Below is a small trained network, with its code and all its weights. Each question gives an input and a class and asks what happens when units are switched off, that is, made to give their printed mean instead of their output.

import numpy as np


def w(rows, s, z=0):
    codes = np.array(rows[::2]) - 128.0
    scale = np.full(codes.shape[1], s)
    scale[-1] = z or s
    return codes * scale


def f(y):
    return np.maximum(y, 0)


def log_softmax(a):
    a = a - a.max(-1, keepdims=True)
    return a - np.log(np.exp(a).sum(-1, keepdims=True))


def net(x, mask):
    res = np.array(x, float).reshape(1, 4) / 4 @ E
    y = f(res @ A[0][:, :-1].T + A[0][:, -1])
    res = res + np.where(mask, y, B[0][:, -1]) @ B[0][:, :-1]
    return log_softmax(res[-1] @ U[:, :-1].T + U[:, -1])


A, B = {}, {}
E = w([
[128,101,250,84],'x0',
[173,180,120,229],'x1',
[150,203,221,62],'x2',
[83,173,167,96],'x3',
],0.011)
A[0] = w([
[8,185,176,107,198],'neuron 1',
[84,95,195,103,5],'neuron 2',
[3,142,143,70,113],'neuron 3',
[117,104,53,138,115],'neuron 4',
[161,90,85,24,179],'neuron 5',
[43,153,95,14,231],'neuron 6',
[107,186,136,70,48],'neuron 7',
[88,50,113,254,103],'neuron 8',
[87,160,121,173,242],'neuron 9',
[120,219,144,197,232],'neuron 10',
[167,154,58,58,206],'neuron 11',
[167,92,107,193,133],'neuron 12',
[57,112,79,143,117],'neuron 13',
[140,217,131,25,53],'neuron 14',
[127,59,83,38,125],'neuron 15',
],0.0087,0.0023)
B[0] = w([
[45,118,140,132,231],'neuron 1',
[141,94,149,163,202],'neuron 2',
[29,66,141,103,217],'neuron 3',
[157,153,179,180,209],'neuron 4',
[230,98,151,17,205],'neuron 5',
[79,93,124,71,239],'neuron 6',
[108,93,103,137,183],'neuron 7',
[149,142,105,173,254],'neuron 8',
[51,171,86,156,185],'neuron 9',
[95,249,96,159,226],'neuron 10',
[162,3,139,115,180],'neuron 11',
[138,117,178,172,209],'neuron 12',
[134,146,92,120,192],'neuron 13',
[73,111,139,118,220],'neuron 14',
[188,113,166,84,213],'neuron 15',
],0.0072,0.0075)
U = w([
[94,125,111,116,107],'0',
[176,155,207,204,118],'1',
[60,208,6,147,166],'2',
[161,135,111,232,253],'3',
[202,113,104,78,99],'4',
],0.012,0.0023)

Each question gives the input, the list of numbers given to net, and the class t.
The units are the neurons (one row each of A and B). Each row of codes is followed by its name. A weight is (code - 128) times the scale printed after its matrix; where a second scale follows, it is the last column's (A, B and U).
mask holds one flag per neuron, in row order. A switched-off neuron (its flag False) gives its mean, the last column of its row in B, instead of its output. The means were averaged over made-up inputs and are rounded, as every weight is.
A unit's drop is (log p(t) with every unit on - log p(t) with that unit switched off) / (log p(t) with every unit on - log p(t) with every unit switched off).
The circuit of an input: a set's keep is (log p(t) with only the set's units on - log p(t) with every unit switched off) / (log p(t) with every unit on - log p(t) with every unit switched off). Starting from the 12 units with the biggest drops (on a tie, the unit counted first), units are removed one at a time, each time the one whose removal leaves the highest keep (on an exact tie, the one counted first), for as long as the keep stays at least 0.8.
circuit, biggest first: the units of the circuit, biggest drop first
top k neurons: the k neurons with the biggest drops, biggest first
drop when u is switched off: that unit's drop, to one decimal
input [2,-2,7,-2], class 0: circuit, biggest first => [neuron 14; neuron 1; neuron 4]
input [0,-2,-6,2], class 4: circuit, biggest first => [neuron 10; neuron 1]
input [4,-8,-2,-3], class 4: circuit, biggest first => [neuron 5]
input [0,7,-2,5], class 2: circuit, biggest first => [neuron 10; neuron 9]
input [-6,-3,-3,-8], class 3: circuit, biggest first => [neuron 4; neuron 12]
input [6,-3,7,-3], class 0: circuit, biggest first => [neuron 14; neuron 1; neuron 3]
input [4,-5,-2,0], class 4: circuit, biggest first => [neuron 5; neuron 15]
input [-6,-7,-8,-8], class 3: top 3 neurons => [neuron 4; neuron 8; neuron 12]
input [-8,2,-7,-5], class 3: top 2 neurons => [neuron 4; neuron 12]
input [5,8,-5,7], class 2: top 2 neurons => [neuron 10; neuron 9]
input [-8,-7,6,7], class 0: drop when neuron 4 is switched off => 0.0
input [-7,-4,-6,-2], class 3: drop when neuron 4 is switched off => 0.2
input [0,1,2,0], class 2: drop when neuron 4 is switched off => 0.3
input [-4,7,6,0], class 2: circuit, biggest first => [neuron 10]
